Each row is followed by its class; each block has classes of its own.
[ -9 -13   0   0  -1   2  -1 -16  -1  -5  -4  -1   0   1   9  -2  -1  -5
   1  -9  -3  -1  -1  -4   3   2   4  -4   5  -2   1  -9   1  -1  -5   3
  -4   3   1  -2 -14   2   0]
Y
[  2  -9   1  -5   1  -3   1  -1   2  -4  -8  -1  -2   3 -18   9   0   2
  -1   2   0  14   1  -4   8  16   5   3  -2   0   7  -3   8 -11 -10   2
   2  -2   2   0  -1  -1   0]
Y
[ -4 -26   3   0   7  -1  -1   2  -1   5   7  -2   2   2  -2   0   0  -3
   3  -8  -2  -1   1  -1   0  -9   1  -2  -1  -2   0   1  -3  -1  -2  -1
  -1  -2   0   0  -2  -2   0]
M
[ -4 -12   1   2  -2   1   0   6   1   4   3   2   4   2   6   0   2  -1
   1  -1   0  -7   0  -3  -7  -5   3   2   4  -5   0  -3  -7   1  -1  -1
  -6  -2  -2  -1   3  -1  -2]
M
[ 15  -4   0   0   5  -4   6   9  -1   1  -1  -3  -3   1 -18   4   0   3
  -4   0  -1   9   0   1  -4  -1  20   0  -2  -4   4   4   5  -5   1  -2
   1  -4   1  -4  10  -1   2]
W
[  9  13   0   3   9  -7   2  -3   3   0  -4   1  -4  -2 -21   0   0  -5
  -3  11   1   9   0  -6   0  -8  -1   1   4  -5   4   5   4  -7   2   2
  -1  -1  -1   3   5   0   0]
W
[ -3 -27  -2   8   3  -1   0   2   3  10   2   3   3   0   9   0   0   0
   3   8   1 -16   1  -3  -6  -1   5   2   3  -6   1  -2   0   3   4  -3
   0   5   2   0  -1   1  -1]
M
[  0 -19   0  -1   0   4   0  -1   0   1   0  -1   1   3   7  -2  -1   1
   2  -7   0  -8   2  -1  -2  -2   2   0  -2  -2  -1  -3   2   8  -2   2
   1   1  -2   1  -3  -1   0]
M
[ 2 10 -6  3  0 -3  0 -5  1 -6 -6 -1 -1 -1  4 -2 -1 -3  2  3  0  5  1  2
 -4  5  0  0 -1 -1  2 -1  4 -3  3  2 -2 -1  1 -1  4  1  3]
W
[  3 -12   1  -1   3  -2  -1 -16   1   0  -7   7  -1   4   5   2   0  -3
  -1   4  -4 -12   1  -6  -3   3   2  -2   3 -13   4 -11  -6   1  -7   2
  -4  -3  -4   0  -4   1  -1]
Y
[  6 -31   0  -1   0   6   0  -8   4   7   1   4  -3   1  -4  -2   1  -7
   5  21  -2 -22   0  -3 -16 -10   0  -5   2 -13   4  -9  -3   4  -3   1
  -1   3  -1   0  -1  -1   5]
Y
[ -8 -11  -2   5  -1  -4   1  -3  -1  -6  -4  -1   1   1  15  -2   1  -7
   2 -11  -1  -1   0  -1   3   5   3   3   1  -3   0   1  10   3   8  -4
  -3   2   1   0  -6   2   4]
M
[  1 -31   0   0   2  10   1  -4  -1   1   0   1  -2   2   4  -2   2  -9
   7  -5   0 -13  -9  -3  -5  -2   6  -2   2  -1   3  -7  11   3   0   0
  -2   4  -2  -1  -6   2   1]
M
[ -2  -8   3   4   3   0   0   0   0   2   2   0   3  -1  12  -4   2  -7
   1 -14   2  -3   1   2   0  -5   1   0   5  -6  -2   0   0   6   3   1
   0  -2   2   1   0   1  -2]
M
[-15  20   4   4   0  -4   0  -5   6  -6  -8   4   4  -3  10  -3  -1  -1
  -3 -13   2   7  -3   1   4   0   0   5   5   1  -6   3  -5   2   7   4
  -4   1  -2  -1  -3   0  -3]
V
[  1  20   0   4   5  -6   0 -12   0  -4  -4   5  -5   0  -5  -4   0  -9
  -1  10   1   8   4  -1   1  -9  -3   3  -1  -4   6   4   3  -4   9   6
  -5   0  -1  -2   1  -4   3]
W
[-11 -15   0  -2   0   1   0   4  -2  -4   1  -7   3   1   0  -3   0  -5
   2   1  -3   2   0   0  -1  -3  -2   1  -2   7  -1   0  -2  -3   2  -1
   0  -4   0   0  -3  -1   5]
Y
[  3 -17  -1   1   0   0  -3  -5  -1  -2  -5   1   2  -6   8   0   1  -1
  -2  -9   0  -2   2  -2  -5   3   4   1  -1  -9   1  -6   1  -1 -13   0
  -1  -1   1   0  -4   0   0]
Y
[ -6 -15   0   6   1   3  -2  -3   0  -2   9  -9   1   1  15  -7   2 -11
   1  -8  -1  -6   0  11  -7 -14  -1   1  -2  -7   2  -1  -4   5   8  -2
  -2  -4   1   1   0   0   3]
M
[ -2 -34   2  -2   1   3   0 -12  -1  -3   0  -4   1   3 -11  -5   3  -7
   1  -8   0  -3   1  -5  -3 -10   4  -4   4  -3   1  -4   5  -1 -13   2
  -4  -3   0  -1  -9  -2  -1]
Y
[  0 -12  -2   0   3  -3   0  -3   1  -3   1   1   2   3   4   0   1  -6
   4  10  -2  -1   0  -2  -4   1   1   0   0  -8   7  -3   1  -3  -4   0
   0  -2   1  -1   1  -2   1]
M
[ -6   2   4   1   2  -2   0  -8   0   0  -1   0   4  -1   1  -1   1  -8
  -1 -13  -1   1   0   8   2 -14  -1  -1   7  -5  -4   3   0   3   5   0
  -5  -2  -1   1  -2   1   1]
V
[-13 -24   0  -1   3   3  -1 -13   0  -5   3  -5  -2   2   3  -6   1 -11
   4  10  -4   5   0  -6  -4  -6   1  -3  -2   1   9  -4   2  -5  -5   2
  -6  -2   2  -3 -11  -2   2]
Y
[  4  -8   3  -1  -3   3   0  -7  -1 -13   0  -5  -3   3  -1  -6   3 -14
   1   2  -2  11  -1   0 -15  -2   1  -4  -4  -6   0  -6  -2  -2  -4   1
   2 -11  -4  -1   0  -1   2]
Y
[  3   3  -1  -1   5   0   0   1   2  -4  -3   1  -3   0 -18   0   2  -1
  -1   9  -1  10  -1   1  -2  -3  -1   2   1   0   3   5   4  -5   3   1
  -4   0   0  -1   3  -6   0]
W
[  3   1   9  -2   0  -1   5  -8   2  -6  -3   3   3   1   0   2   1   1
  -7  -3  -1   6   0  -2  -4   4   1   2   0 -12  -1  -9  -8  -2 -13   3
  -2  -9  -2   0   2  -2  -3]
V
[ -1   4   0  -3   3  -3   1   1   1  -4  -4  -2  -4  -1 -10   1   0  -1
   0  15  -2   7   1   0  -4   4  -2   2  -1   5   3   2   3  -5   1   2
  -1   3  -1  -1  -1  -3   0]
W
[  1   5   3  -5  -3   5  -2  -9   2 -13  -3  -2  -4   1  -5  -5   2  -8
  -2   9  -3  15  -1  -1 -11   1  -2  -1  -2  -2   3  -7  -7  -7 -10   3
   0  -7  -3   1  -3   1   1]
W
[  1 -13  -1  -3  -1   2  -1   6  -1  -2   0  -5   0   1  -5   0   2   0
   1   4   1   5   1  -3  -7   9   1  -1  -7   2   1  -2   5  -7   1   3
   2  -2   1   1   0   0   0]
Y
[ -4 -23  -1  -1   4  -4   1  -2   0   2  -2  -2  -3  -1   4   1  -3  -2
   2   4  -1  -3   1  -5   1   7   3  -2  -1   1   6  -6  12  -4  -2   0
   0   5   2   0  -8   2   3]
Y
[ -9 -19   5  -2  -4   7  -1  10   1  -2   0  -4   1   1  -4   3   1  -3
   1   0   0   4  -1  -2  -5   5   3   2  -3   5   0   0   5  -5  -2   1
   2   0  -1   0  -1  -1   1]
Y
[  1 -11   1   3   2  -2   0  -2  -2  -1   3  -4   1   1  10  -1   0  -2
   1 -20  -1  -3   1   3   1  -5   1  -1   1  -8  -1  -4   2   4   0  -3
  -3  -3   0   0   2   3   2]
M
[ 12 -29   0   0   2   5  -3   3   2   4   2   0  -1   2 -16   1  -1   0
   3   5   5  -9   0  -3  -9  -4  -1  -3  -2  -6  -2  -3   4   4   1   1
   1   1   0   2   3   4   2]
Y
[ -4 -14   2   2   3   0   0  -3  -2  -1   3  -2   1   0  -2  -5   3  -8
   2  -1  -1   0   0   0  -2 -10   1  -2  -8  -2   0   4   1  -2   0   1
  -2  -2   1   1  -3   0   2]
V
[ -8  -6   0  -6   1   0   1   1   2  -5   6  -2  -1  -1 -19  -2   3  -8
   4  11  -1  13  -1  -4  -4   0   3  -2   2   9   0   1   4  -5   0   3
   0   0   0  -5  -6  -4  -1]
Y
[  8 -30  -3   2   2   2  -1   4   1   6   0   4   1   0   1   6   0   7
   3  -5  -2 -14   0  -2  -4   4   2   0   2  -6   0  -3  11   4  -2   0
  -1   2  -1  -1   7   2   0]
M
[  1  -7   4   3   2   1  -2  -4   1 -10   0  -2  -1   1   7  -6  -1  -5
   0 -19  -2   4  -1   2   0   0  -2   0  -2  -7  -2  -2   2   4  -1   1
  -4  -4   1   0  -1  -1   3]
M
[-4 -5  1  2  2 -3  0 -3 -1 -4 -1 -1 -1  0 11 -4  0 -4  1 -8 -1  2  1  0
  3  1  1  0  1 -5  2 -4  4 -1  3  0 -5 -1  2 -2 -2 -1  2]
M
[ 6 -2  0  1  0 -1  5  8  1 -6  2 -9 -2  1 -9 -3  0 -4  2 -1 -1 11  1  2
 -4  1  0 -1 -2  4  0 -2  5 -7  2  0  1 -4  0 -1  3 -1  4]
W
[-6 -2 -1  3  3 -3  1 -1  0  6  3  1 -2 -1 14  0 -5 -1  0 -2 -2 -8  0  2
  7 -4  1  3  3 -6  6  5  1  1  1 -1 -3  2 -3  1 -2  2 -2]
M
[  1 -20   0   5   1   0  -1  -6  -1   0   0   2   1   0  15   0   0  -4
   3 -13  -2 -10  -5  -2  -1   0  -3  -6   3  -6   0  -3   4   9   1  -1
  -2  -1   2   1  -8  -6   3]
M
[  7 -34   3  -4   0   3  -1   6  -3  -4  -6  -3   2  -1 -23   3  -1   6
   3 -17   1   1   0   0  -5   4   3  -3   3   5  -6  -3  11  -1  -2   3
   1   2  -1  -2   3  -3  -2]
V
[ 4 -6 -2  1  3 -4 -1  6 -2  5  0 -1  6 -1 -1  1 -2  6 10 -7  7 -4  0  1
  5  5  1 -5  2  1  1  3  8  0 -5 -3  1  6  5  1  5  2  2]
M

A new block, with new classes.
[ -2  -8   2   1 -10   4  -3   0  -9 -12   2  -4   2   2   7  -2  -4   0
  -1  -3  -1  -2   1   1  -4   0  -5  -5   2   4  -1   0   0  -9   0   0
  -3  -1  -3  -2   3  -1  -4]
R
[ 7  2 -7  7 -9  1 -6  4 -6 -2 -1 -1 -7 -1  5 -6 -4 -2  5  0  1 -2 -6  2
 12  4 -4 -6  5  3  2  0  6 -6 -5  3  1  0  2  3 -1 -1  3]
R
[ 4  0 -5  4 -4 -3 -4  5  3 -1 -3  0 -1 -4  4  1 -5 -4 -1  2  2  1 -5  4
 10  4 -3  2  0  3 -3  2  4  1  2  2  3 17  2  5  1  2  3]
R
[ 0 10 -6 -7  4 -3 -3  0  9 13 -4 -1  0 -1 -9 -1 -1 -2 -2  4  1  1  2 -5
 11  3 -1 -1 -3 -3  1  1  2  6  1 -2 -1  2  6  5 -2 -1  9]
P
[ -1  12  -7   8 -14  35   5  -3  18  -6  -1   0   8  -7  -2   0  -2  -7
   3 -15   1  -3  -9  -1  37   2  -7   0   9  13 -14   4   3  -1  -7  -1
  31   2   6   9  -9  -1   5]
R
[  7  -1  -4   3   7   2   1   4 -13   9   6  -5  -3   2   4  -1   0   3
  -1   5   0   2   5  -9  -8   1   2   1  -5  -6   0  -5  -7  -1   8 -11
 -19  -2   3   2   5   1   1]
R
[  1  -8   1 -10  18  -1   4   4 -20  20   3  -5 -13   6   1  -3   3  17
  -4   8   0   2   4   1 -25   6   9   8  -9 -16  13   1  -1  -4   3  -4
 -36   4   5  -9   9  -2  -3]
P
[  2  -4  -5   4  -7   0  -1  10   7 -11   5  -6   2   0   9   2  -2  -5
   3  -2  -3  -6  -2   1   7   0  -3  -6   3   5  -4   1   4  -2  -2   6
   6  -7  -3   2  -1   5  -1]
R
[  2  12  -7   8   5   3 -15  -1  11   8  -3  -1   4 -14  -4   2  -3  -5
  11  -5   0  -2  -2  -4  16   0  -1   3   4   5  -5   3   2   6 -30   4
   9   0   4   4  -6  -6   3]
P
[ -1   8  -6   5   9  -1  -6   1  18   9  -3   2   1  -4 -12   2  -1  -6
   1   0  -1   3  -7  -1  16 -12  -5  -2   0   7  -4   4   3   6  -2   3
  10   1   7   8  -5  -1   5]
P
[ 0  5 -6 -4 -1  1 -3 -3  6  6 -1  2  5 -6 -4  5  1 -3  5  3 -1 13 -6  2
 11  1  1 -1 -4  5  4 -2  3  4  0  1  4 -1  2  4 -5  2  2]
P
[ 4 18 -6  6 -3 -2 -2 -2 14  5 -2  0  4 -5  0 -2  1 -6  3 -3 -2  6 -7  1
 28  1 -4  0  2  7 -7  2  3  7 -5 -1 15  2  5  6 -3  1  5]
P
[ 1  6 -4  5 -4 -1 -5 -1 -3  2 -3  2  6 -2  6  2 -2 -1 10 -3 -1 -1 -3  0
 11  3  1 -2  2 13 -3 -3 11 -3  6  4  0  2  7  0 -1  1  0]
R
[  4   7  -7   5 -10   4  -6   0  -1   5   0  -4   5   1   5  -1  -2   0
   2  -7   0   1  -3   1  21   7  -2   0  15   4  -8  -3   7   1   4   3
  -2  -1   2   7  -3  -2   6]
R
